Below are the code and all the weights of a small trained network. Each question names an input and a class and asks about switching units off, where a switched-off unit gives its printed mean instead of its output.

import numpy as np


def w(rows, s, z=0):
    codes = np.array(rows[::2]) - 128.0
    scale = np.full(codes.shape[1], s)
    scale[-1] = z or s
    return codes * scale


def norm(h):
    return h / np.sqrt((h * h).mean(-1, keepdims=True) + 1e-5)


def f(y):
    return np.maximum(y, 0)


def log_softmax(a):
    a = a - a.max(-1, keepdims=True)
    return a - np.log(np.exp(a).sum(-1, keepdims=True))


def net(x, mask):
    res = np.array(x, float).reshape(1, 7) / 4 @ E
    u = 0
    for l in range(3):
        y = f(norm(res) @ A[l][:, :-1].T + A[l][:, -1])
        res = res + np.where(mask[u : u + 12], y, B[l][:, -1]) @ B[l][:, :-1]
        u += 12
    return log_softmax(norm(res)[-1] @ U[:, :-1].T + U[:, -1])


A, B = {}, {}
E = w([
[44,54,141,182],'x0',
[99,100,15,56],'x1',
[2,131,87,94],'x2',
[169,14,92,200],'x3',
[173,92,171,186],'x4',
[198,152,76,243],'x5',
[66,228,122,133],'x6',
],0.0088)
A[0] = w([
[157,94,77,186,57],'L0N1',
[56,160,146,164,89],'L0N2',
[92,123,55,255,255],'L0N3',
[178,6,145,152,92],'L0N4',
[116,48,186,213,49],'L0N5',
[83,166,180,175,93],'L0N6',
[109,155,156,120,47],'L0N7',
[120,135,171,154,79],'L0N8',
[153,58,196,198,141],'L0N9',
[128,127,128,221,47],'L0N10',
[61,36,121,116,164],'L0N11',
[109,83,38,152,49],'L0N12',
],0.0095,0.0034)
B[0] = w([
[115,138,203,103,172],'L0N1',
[92,60,132,177,175],'L0N2',
[75,175,95,170,253],'L0N3',
[169,111,187,186,229],'L0N4',
[182,15,141,139,215],'L0N5',
[197,105,115,208,177],'L0N6',
[153,119,101,97,143],'L0N7',
[189,120,138,92,152],'L0N8',
[91,1,139,19,244],'L0N9',
[134,135,88,31,171],'L0N10',
[133,190,149,218,206],'L0N11',
[111,43,125,142,168],'L0N12',
],0.0059)
A[1] = w([
[77,87,194,57,2],'L1N1',
[188,68,22,54,112],'L1N2',
[119,161,173,2,101],'L1N3',
[169,29,75,95,107],'L1N4',
[151,161,129,166,85],'L1N5',
[89,187,93,12,134],'L1N6',
[212,99,120,46,123],'L1N7',
[75,166,180,64,147],'L1N8',
[186,180,95,118,27],'L1N9',
[218,171,122,128,44],'L1N10',
[87,62,129,122,126],'L1N11',
[104,107,122,168,75],'L1N12',
],0.012,0.0036)
B[1] = w([
[176,188,178,41,187],'L1N1',
[168,87,188,189,192],'L1N2',
[177,53,124,81,235],'L1N3',
[156,144,192,195,228],'L1N4',
[105,195,70,105,150],'L1N5',
[134,45,83,74,254],'L1N6',
[56,91,80,207,214],'L1N7',
[176,80,68,1,224],'L1N8',
[118,161,94,128,156],'L1N9',
[84,188,136,194,173],'L1N10',
[182,182,166,158,206],'L1N11',
[120,99,110,130,165],'L1N12',
],0.0085,0.0059)
A[2] = w([
[156,88,144,103,92],'L2N1',
[200,76,235,114,4],'L2N2',
[154,33,133,98,199],'L2N3',
[121,174,119,184,95],'L2N4',
[136,138,242,99,83],'L2N5',
[126,29,254,163,154],'L2N6',
[120,167,187,103,1],'L2N7',
[196,212,146,137,83],'L2N8',
[154,211,126,95,212],'L2N9',
[76,219,167,111,200],'L2N10',
[105,134,16,115,166],'L2N11',
[199,123,51,129,85],'L2N12',
],0.012,0.0051)
B[2] = w([
[140,101,91,122,158],'L2N1',
[44,61,64,111,194],'L2N2',
[166,85,122,196,221],'L2N3',
[184,96,113,85,150],'L2N4',
[226,102,56,44,165],'L2N5',
[202,2,25,126,251],'L2N6',
[179,155,129,132,130],'L2N7',
[165,183,102,134,146],'L2N8',
[249,106,126,119,161],'L2N9',
[161,28,9,126,153],'L2N10',
[115,43,230,158,175],'L2N11',
[188,132,193,148,147],'L2N12',
],0.0072,0.012)
U = w([
[152,54,115,191,187],'0',
[176,201,123,163,145],'1',
[87,165,191,124,4],'2',
[122,107,101,36,158],'3',
[85,169,184,123,1],'4',
[5,134,113,161,129],'5',
],0.026,0.0093)

Each question gives the input, the list of numbers given to net, and the class t.
The units are the neurons (one row each of A and B). Each row of codes is followed by its name. A weight is (code - 128) times the scale printed after its matrix; where a second scale follows, it is the last column's (A, B and U).
mask holds one flag per neuron, layer by layer. A switched-off neuron (its flag False) gives its mean, the last column of its row in B, instead of its output. The means were averaged over made-up inputs and are rounded, as every weight is.
A unit's drop is (log p(t) with every unit on - log p(t) with that unit switched off) / (log p(t) with every unit on - log p(t) with every unit switched off).
The circuit of an input: a set's keep is (log p(t) with only the set's units on - log p(t) with every unit switched off) / (log p(t) with every unit on - log p(t) with every unit switched off). Starting from the 12 units with the biggest drops (on a tie, the unit counted first), units are removed one at a time, each time the one whose removal leaves the highest keep (on an exact tie, the one counted first), for as long as the keep stays at least 0.8.
units of the circuit, in order: the units of the circuit, biggest drop first
k most important neurons: the k neurons with the biggest drops, biggest first
k most important neurons of layer l: the k neurons of layer l with the biggest drops, biggest first
drop when u is switched off: that unit's drop, to one decimal
input [-4,5,-6,-1,-7,-7,-4], class 0: units of the circuit, in order	[L1N2]
input [6,6,4,7,-5,-8,7], class 5: 2 most important neurons	[L2N6; L0N11]
input [2,-7,1,-1,-8,0,5], class 3: 2 most important neurons of layer 1	[L1N7; L1N8]
input [4,0,2,-3,-7,-1,-7], class 3: 2 most important neurons of layer 1	[L1N1; L1N7]
input [1,-2,-3,2,-2,6,7], class 1: 2 most important neurons of layer 1	[L1N6; L1N7]
input [-2,-6,3,-4,-3,5,6], class 1: 2 most important neurons	[L2N6; L0N9]
input [-5,3,-6,-6,2,0,4], class 1: 4 most important neurons of layer 2	[L2N6; L2N2; L2N12; L2N9]
input [-7,-1,3,-3,8,0,6], class 1: 2 most important neurons	[L0N9; L2N6]
input [-2,0,8,3,4,0,7], class 5: 2 most important neurons	[L2N6; L2N3]
input [6,3,-2,1,0,4,6], class 5: 2 most important neurons	[L0N3; L2N6]
input [8,3,5,4,-3,-7,1], class 5: 3 most important neurons of layer 1	[L1N3; L1N2; L1N4]
input [6,8,-4,4,-7,4,7], class 5: 2 most important neurons of layer 0	[L0N3; L0N5]
input [-5,0,4,3,7,-5,2], class 3: drop when L1N1 is switched off	0.1
input [7,6,6,-2,-5,8,8], class 5: units of the circuit, in order	[L2N6]
input [-1,-5,7,-1,1,-4,-3], class 3: drop when L1N1 is switched off	0.2
input [-6,1,-4,-3,3,5,-5], class 1: drop when L2N6 is switched off	0.2
input [-5,-7,-4,-1,-6,-4,2], class 3: drop when L1N8 is switched off	0.1
